Small tables with named rows and columns. After each table, cells are looked up by row and column.

Sarisif =
|  | Zarez | Luz | Levoz |
|---|---|---|---|
| Devi | 140 | 189 | 99 |
| Metifi | 17 | 129 | 98 |
| Lovimi | 14 | 69 | 100 |
| Gutop | 118 | 182 | 96 |
| Vofi | 21 | 55 | 101 |
| Gaf | 53 | 212 | 100 |
| Tafog | 105 | 187 | 96 |
| Givizab | 0 | 163 | 99 |
| Febe | 82 | 24 | 102 |
| Sel | 45 | 200 | 97 |
| Gagar | 95 | 85 | 97 |

Gutop, Levoz: 96
Gutop, Zarez: 118
Metifi, Levoz: 98
Vofi, Levoz: 101
Gagar, Luz: 85
Givizab, Luz: 163
Gaf, Levoz: 100
Febe, Luz: 24
Devi, Levoz: 99
Givizab, Zarez: 0
Sel, Zarez: 45
Vofi, Luz: 55
Devi, Zarez: 140
Devi, Luz: 189
Which row has the largest Luz? Gaf

Table Reg
columns: Fitiviz, Vun, Ragede
Lale: [0.7, 0.3, 0.6]
Sose: [0.8, 0.2, 0.4]
Fezap: [0.8, 0.3, 0.8]
Gaz: [0.0, 0.1, -0.3]
Kunefe: [0.8, 0.2, 0.8]
Nep: [0.1, 0.4, 0.2]
Lekog: [-0.4, 0.2, -0.7]

Lekog, Fitiviz => -0.4
Gaz, Ragede => -0.3
Kunefe, Vun => 0.2
Nep, Fitiviz => 0.1
Sose, Ragede => 0.4
Fezap, Fitiviz => 0.8
Lale, Vun => 0.3
Gaz, Fitiviz => 0.0
Row with the largest Vun: Nep

Dak:
,Pir,Vug,Bizog,Ranova,Rebalom,Pano
Tosape,-3.418,16.031,-11.191,-2.461,15.791,-15.529
Razil,7.303,-34.612,-36.568,-18.387,5.573,9.675
Fofet,10.825,25.609,-66.035,-4.760,-10.274,-19.713
Sis,-16.963,-11.348,68.230,-9.946,7.779,-0.769
Pitubi,-19.420,-5.967,-19.002,-9.071,0.555,3.486
Zodub,9.590,-5.955,-10.194,-10.650,-18.401,-6.677
Kap,-8.842,13.840,-20.748,-4.340,-6.260,-23.364
Mogo,8.777,-4.439,-70.595,-16.573,-20.300,0.171
Rubekig,30.427,25.250,5.661,11.345,-6.725,-4.054
Bir,12.679,-36.661,34.763,6.927,-6.305,-18.525
Mon,8.425,-15.564,-3.046,-2.949,-16.857,6.753
Gepi,4.203,56.236,-65.936,21.192,22.070,-28.303
Sito,-14.461,15.695,-40.816,-19.411,-4.152,-13.725
Dos,-13.912,14.372,-22.968,-20.373,2.281,1.839

What is the Bizog of Fofet in Dak?
-66.035
What is the Ranova of Bir in Dak?
6.927
What is the Rebalom of Bir in Dak?
-6.305
What is the Ranova of Mon in Dak?
-2.949
What is the Vug of Bir in Dak?
-36.661
What is the Vug of Mogo in Dak?
-4.439
What is the Pano of Sito in Dak?
-13.725
What is the Vug of Mon in Dak?
-15.564
What is the Vug of Zodub in Dak?
-5.955
Which row has the largest Pir? Rubekig

Funido =
	Rina	Nomok
Luso	197	160
Labab	106	89
Dasol	127	150
Duf	98	160
Muf	81	3
Defoze	105	96
Til	215	132
Tuf	113	156
Surapok	107	131

What is the Nomok of Dasol in Funido? 150
What is the Rina of Muf in Funido? 81
What is the Nomok of Muf in Funido? 3
What is the Nomok of Til in Funido? 132
What is the Rina of Luso in Funido? 197
What is the Rina of Dasol in Funido? 127
What is the Rina of Defoze in Funido? 105
What is the Rina of Duf in Funido? 98
What is the Nomok of Labab in Funido? 89
What is the Rina of Surapok in Funido? 107
What is the Rina of Tuf in Funido? 113
What is the Rina of Til in Funido? 215
What is the Nomok of Surapok in Funido? 131
What is the Nomok of Tuf in Funido? 156
What is the Nomok of Duf in Funido? 160
What is the Nomok of Defoze in Funido? 96
What is the Rina of Labab in Funido? 106

Kes
        Nog  Kazo  Torek
Mir      78    99     96
Runog    61   217    109
Vom      83    19     90
Laretu   81    46     92
Lemo     64   118    103

Vom, Kazo -> 19
Vom, Nog -> 83
Vom, Torek -> 90
Runog, Nog -> 61
Laretu, Torek -> 92
Runog, Kazo -> 217
Mir, Torek -> 96
Lemo, Nog -> 64
Lemo, Kazo -> 118
Laretu, Kazo -> 46
Mir, Kazo -> 99
Lemo, Torek -> 103
Laretu, Nog -> 81
Runog, Torek -> 109
Mir, Nog -> 78
Which row has the largest Torek? Runog

Table Sus
	Gosimok	Mupepi	Posefi	Kes
Pib	95	95	135	142
Gik	71	119	136	136
Zatok	169	31	136	127
Buge	117	214	134	126
Mizav	179	108	136	102
Tugisi	134	143	134	141

What is the Posefi of Buge in Sus? 134
What is the Posefi of Zatok in Sus? 136
What is the Posefi of Mizav in Sus? 136
What is the Gosimok of Zatok in Sus? 169
What is the Gosimok of Mizav in Sus? 179
What is the Kes of Zatok in Sus? 127
What is the Mupepi of Buge in Sus? 214
What is the Kes of Buge in Sus? 126
What is the Gosimok of Buge in Sus? 117
What is the Gosimok of Gik in Sus? 71
What is the Gosimok of Pib in Sus? 95
What is the Gosimok of Tugisi in Sus? 134
What is the Mupepi of Zatok in Sus? 31

